Below is a small trained network, with its code and all its weights. Each question gives an input and a class and asks what happens when units are switched off, that is, made to give their printed mean instead of their output.

import numpy as np


def w(rows, s, z=0):
    codes = np.array(rows[::2]) - 128.0
    scale = np.full(codes.shape[1], s)
    scale[-1] = z or s
    return codes * scale


def f(y):
    return y / 2 * (1 + np.tanh(0.7978845608 * (y + 0.044715 * y**3)))


def log_softmax(a):
    a = a - a.max(-1, keepdims=True)
    return a - np.log(np.exp(a).sum(-1, keepdims=True))


def net(x, mask):
    res = np.array(x, float).reshape(1, 8) / 4 @ E
    y = f(res @ A[0][:, :-1].T + A[0][:, -1])
    res = res + np.where(mask, y, B[0][:, -1]) @ B[0][:, :-1]
    return log_softmax(res[-1] @ U[:, :-1].T + U[:, -1])


A, B = {}, {}
E = w([
[99,113,165,155,157,99,156],'x0',
[200,225,223,219,166,168,101],'x1',
[139,122,122,131,145,93,104],'x2',
[237,147,234,9,131,75,228],'x3',
[139,114,134,130,120,131,116],'x4',
[85,117,214,42,225,208,50],'x5',
[144,120,120,118,97,161,116],'x6',
[193,39,3,176,225,218,207],'x7',
],0.0057)
A[0] = w([
[61,132,99,197,119,159,62,113],'N0',
[124,47,176,207,139,54,147,158],'N1',
[118,125,61,123,154,132,2,232],'N2',
[42,82,196,78,173,189,138,212],'N3',
[27,57,46,23,78,114,91,148],'N4',
[134,75,83,123,168,200,169,155],'N5',
[133,128,155,63,195,208,39,92],'N6',
[211,105,81,175,122,189,152,205],'N7',
[76,200,146,106,45,117,69,154],'N8',
[62,166,186,119,84,88,91,119],'N9',
[148,94,94,146,175,158,159,51],'N10',
[36,151,85,188,127,133,114,102],'N11',
[176,113,208,49,137,78,197,116],'N12',
[167,107,157,203,83,115,147,88],'N13',
[110,78,51,53,81,98,115,174],'N14',
[138,175,92,182,39,69,164,89],'N15',
[164,130,92,205,63,74,169,142],'N16',
[97,103,141,93,240,79,99,245],'N17',
[170,110,89,94,128,107,65,255],'N18',
[217,196,145,211,111,167,89,207],'N19',
[86,107,170,27,224,207,88,60],'N20',
[149,159,95,163,89,86,208,53],'N21',
[64,24,79,53,127,51,161,119],'N22',
[62,193,175,57,29,108,107,138],'N23',
[57,117,111,170,122,163,108,39],'N24',
[42,114,101,218,110,148,104,160],'N25',
[75,125,160,64,197,185,82,83],'N26',
[186,215,176,188,112,210,86,171],'N27',
[170,90,97,149,215,202,191,101],'N28',
[184,105,201,46,138,117,190,71],'N29',
[58,136,104,180,122,141,72,69],'N30',
[32,52,119,178,140,146,47,70],'N31',
[242,91,157,74,122,72,199,87],'N32',
[153,90,81,127,222,150,179,129],'N33',
[36,158,77,196,102,151,59,97],'N34',
[160,172,151,233,142,151,86,51],'N35',
[162,130,87,190,34,77,185,69],'N36',
[60,77,76,58,84,119,136,55],'N37',
[161,94,80,155,159,161,177,89],'N38',
[119,109,91,165,126,108,82,3],'N39',
],0.0066,0.0041)
B[0] = w([
[244,90,69,64,146,108,201,198],'N0',
[99,166,148,224,53,190,169,164],'N1',
[175,104,135,166,89,137,199,233],'N2',
[91,146,116,202,37,163,150,223],'N3',
[72,191,203,100,200,122,207,253],'N4',
[110,71,196,117,115,96,94,212],'N5',
[13,201,64,194,51,195,115,191],'N6',
[90,95,186,145,109,76,128,227],'N7',
[175,41,189,118,101,34,81,221],'N8',
[129,45,154,76,90,39,36,204],'N9',
[112,98,133,48,152,79,58,152],'N10',
[207,93,53,129,118,146,146,182],'N11',
[215,83,61,91,123,165,158,238],'N12',
[72,188,110,128,148,147,104,144],'N13',
[83,188,204,161,186,117,194,212],'N14',
[38,125,76,189,54,109,31,181],'N15',
[57,202,99,191,52,217,68,199],'N16',
[125,153,134,199,5,160,174,220],'N17',
[96,134,207,232,62,101,221,202],'N18',
[56,173,216,151,211,114,204,227],'N19',
[71,176,15,172,29,205,70,202],'N20',
[101,162,43,126,62,221,45,154],'N21',
[88,199,215,85,207,162,211,220],'N22',
[145,38,148,112,126,61,104,241],'N23',
[162,120,76,65,181,168,106,145],'N24',
[210,112,107,114,125,157,180,218],'N25',
[74,170,45,150,12,162,67,178],'N26',
[91,159,176,95,203,87,208,221],'N27',
[103,33,228,106,145,14,43,216],'N28',
[229,112,3,68,146,160,157,209],'N29',
[204,78,84,43,159,120,105,167],'N30',
[231,150,89,96,164,155,118,197],'N31',
[222,138,19,90,148,192,156,218],'N32',
[115,46,182,133,92,63,42,208],'N33',
[227,102,106,76,171,129,182,212],'N34',
[143,196,112,60,250,130,168,157],'N35',
[41,171,42,148,76,203,46,183],'N36',
[62,185,194,85,220,136,109,170],'N37',
[93,87,169,106,113,73,39,178],'N38',
[130,183,19,39,166,149,63,123],'N39',
],0.0054,0.0055)
U = w([
[58,168,36,151,61,189,59,119],'0',
[255,91,26,36,168,155,151,47],'1',
[132,110,150,155,98,121,171,254],'2',
[108,25,167,75,137,49,14,16],'3',
[80,210,172,87,216,133,189,38],'4',
],0.0075,0.0053)

Each question gives the input, the list of numbers given to net, and the class t.
The units are the neurons (one row each of A and B). Each row of codes is followed by its name. A weight is (code - 128) times the scale printed after its matrix; where a second scale follows, it is the last column's (A, B and U).
mask holds one flag per neuron, in row order. A switched-off neuron (its flag False) gives its mean, the last column of its row in B, instead of its output. The means were averaged over made-up inputs and are rounded, as every weight is.
A unit's drop is (log p(t) with every unit on - log p(t) with that unit switched off) / (log p(t) with every unit on - log p(t) with every unit switched off).
The circuit of an input: a set's keep is (log p(t) with only the set's units on - log p(t) with every unit switched off) / (log p(t) with every unit on - log p(t) with every unit switched off). Starting from the 12 units with the biggest drops (on a tie, the unit counted first), units are removed one at a time, each time the one whose removal leaves the highest keep (on an exact tie, the one counted first), for as long as the keep stays at least 0.8.
circuit, biggest first: the units of the circuit, biggest drop first
unit that matters most: the unit with the biggest drop
top k neurons: the k neurons with the biggest drops, biggest first
input [-4,3,0,1,4,4,-1,-1], class 0: circuit, biggest first	N6; N4; N20
input [0,-7,-1,-5,6,5,0,0], class 4: unit that matters most	N4
input [3,5,-6,2,-5,7,-5,-7], class 0: top 4 neurons	N20; N6; N26; N3
input [-4,1,5,0,-2,-6,5,-7], class 3: circuit, biggest first	N8; N9
input [6,4,-7,6,-8,-6,-3,6], class 0: circuit, biggest first	N21; N16; N36
input [2,1,-1,7,-7,-3,5,-8], class 3: top 2 neurons	N9; N23
input [4,3,8,6,6,-3,3,-3], class 1: circuit, biggest first	N32; N12
input [0,-2,0,8,2,8,-1,-7], class 0: circuit, biggest first	N20; N26
input [7,-4,-3,5,2,0,2,8], class 3: circuit, biggest first	N28; N33
input [-6,-7,4,6,-8,-6,-7,0], class 4: top 2 neurons	N22; N14
input [3,-5,0,1,2,-5,5,0], class 0: circuit, biggest first	N36; N16
input [1,-1,3,8,8,8,-2,6], class 0: circuit, biggest first	N20; N6
input [-2,5,-3,-5,-8,-5,-1,-7], class 3: circuit, biggest first	N8; N9
input [-5,3,8,-7,2,6,1,-2], class 1: top 2 neurons	N0; N34
input [4,-8,-4,-7,-8,0,-4,-2], class 4: circuit, biggest first	N4
input [5,-7,-1,4,6,-5,-4,-6], class 4: top 4 neurons	N22; N4; N14; N37
input [-3,-2,3,-6,1,-1,6,7], class 3: circuit, biggest first	N28; N5
input [5,6,4,-3,-8,-4,2,5], class 4: circuit, biggest first	N19; N35
input [-7,-1,0,-7,8,4,3,6], class 1: top 2 neurons	N0; N31
input [-1,-8,4,-1,-1,-5,-8,4], class 4: circuit, biggest first	N22; N4
input [3,7,-4,-3,-4,1,-1,8], class 3: circuit, biggest first	N28; N33
input [0,-7,-5,4,-1,3,-2,-3], class 4: top 2 neurons	N22; N4
input [1,-1,-1,8,-1,-7,-4,0], class 1: unit that matters most	N32
input [-1,-5,-2,1,-5,5,-2,4], class 0: top 2 neurons	N20; N26
input [3,-4,0,5,8,-3,-7,-1], class 1: top 4 neurons	N32; N12; N29; N19
input [-2,8,-4,5,-6,-7,7,-8], class 3: top 3 neurons	N8; N23; N9
input [7,-6,6,-6,4,8,4,1], class 0: top 4 neurons	N20; N26; N6; N3
input [0,-1,-7,5,-3,-5,4,6], class 3: top neuron	N28
